Below are the code and all the weights of a small trained network. Each question names an input and a class and asks about switching units off, where a switched-off unit gives its printed mean instead of its output.

import numpy as np


def w(rows, s, z=0):
    codes = np.array(rows[::2]) - 128.0
    scale = np.full(codes.shape[1], s)
    scale[-1] = z or s
    return codes * scale


def f(y):
    return np.maximum(y, 0)


def log_softmax(a):
    a = a - a.max(-1, keepdims=True)
    return a - np.log(np.exp(a).sum(-1, keepdims=True))


def net(x, mask):
    res = np.array(x, float).reshape(1, 3) / 4 @ E
    y = f(res @ A[0][:, :-1].T + A[0][:, -1])
    res = res + np.where(mask, y, B[0][:, -1]) @ B[0][:, :-1]
    return log_softmax(res[-1] @ U[:, :-1].T + U[:, -1])


A, B = {}, {}
E = w([
[177,93,177,242,175],'x0',
[52,40,157,92,254],'x1',
[143,32,85,113,71],'x2',
],0.015)
A[0] = w([
[172,11,41,114,104,13],'neuron 1',
[85,216,161,111,215,95],'neuron 2',
[119,13,131,89,110,112],'neuron 3',
[147,56,217,184,165,61],'neuron 4',
[38,157,63,9,133,50],'neuron 5',
[86,53,165,73,214,2],'neuron 6',
],0.013,0.007)
B[0] = w([
[144,92,203,142,98,197],'neuron 1',
[85,43,239,143,64,224],'neuron 2',
[45,59,167,125,83,214],'neuron 3',
[164,71,86,159,190,227],'neuron 4',
[194,16,75,208,157,250],'neuron 5',
[250,217,97,50,50,254],'neuron 6',
],0.014,0.018)
U = w([
[170,69,76,218,206,115],'0',
[206,203,110,88,8,134],'1',
[49,73,236,122,75,92],'2',
[81,90,118,95,158,251],'3',
[15,146,66,77,140,109],'4',
[22,167,45,50,174,110],'5',
[38,203,88,45,140,107],'6',
],0.011,0.03)

Each question gives the input, the list of numbers given to net, and the class t.
The units are the neurons (one row each of A and B). Each row of codes is followed by its name. A weight is (code - 128) times the scale printed after its matrix; where a second scale follows, it is the last column's (A, B and U).
mask holds one flag per neuron, in row order. A switched-off neuron (its flag False) gives its mean, the last column of its row in B, instead of its output. The means were averaged over made-up inputs and are rounded, as every weight is.
A unit's drop is (log p(t) with every unit on - log p(t) with that unit switched off) / (log p(t) with every unit on - log p(t) with every unit switched off).
The circuit of an input: a set's keep is (log p(t) with only the set's units on - log p(t) with every unit switched off) / (log p(t) with every unit on - log p(t) with every unit switched off). Starting from all 6 units, units are removed one at a time, each time the one whose removal leaves the highest keep (on an exact tie, the one counted first), for as long as the keep stays at least 0.8.
units of the circuit, in order: the units of the circuit, biggest drop first
unit that matters most: the unit with the biggest drop
top k neurons: the k neurons with the biggest drops, biggest first
drop when u is switched off: that unit's drop, to one decimal
input [-2,4,7], class 2: unit that matters most -> neuron 3
input [1,2,0], class 3: units of the circuit, in order -> neuron 5; neuron 6; neuron 2
input [-1,-1,2], class 3: top 2 neurons -> neuron 6; neuron 2
input [5,-2,-6], class 2: top 2 neurons -> neuron 5; neuron 2
input [-7,5,7], class 0: top 2 neurons -> neuron 5; neuron 2
input [5,5,7], class 2: top 3 neurons -> neuron 3; neuron 5; neuron 1
input [3,5,5], class 1: top 3 neurons -> neuron 6; neuron 2; neuron 5
input [1,-2,4], class 2: top 3 neurons -> neuron 6; neuron 5; neuron 4
input [-7,7,6], class 0: top 3 neurons -> neuron 5; neuron 2; neuron 3
input [-1,-6,7], class 2: top 2 neurons -> neuron 6; neuron 1
input [0,2,1], class 3: top 3 neurons -> neuron 6; neuron 2; neuron 5
input [5,3,-8], class 2: top 2 neurons -> neuron 2; neuron 5
input [7,-7,-2], class 0: top 2 neurons -> neuron 6; neuron 2
input [0,5,-4], class 1: top 2 neurons -> neuron 6; neuron 3
input [0,-3,3], class 3: drop when neuron 5 is switched off -> 0.7
input [-4,-2,-3], class 0: drop when neuron 3 is switched off -> 0.3
input [5,8,3], class 1: drop when neuron 6 is switched off -> 1.6
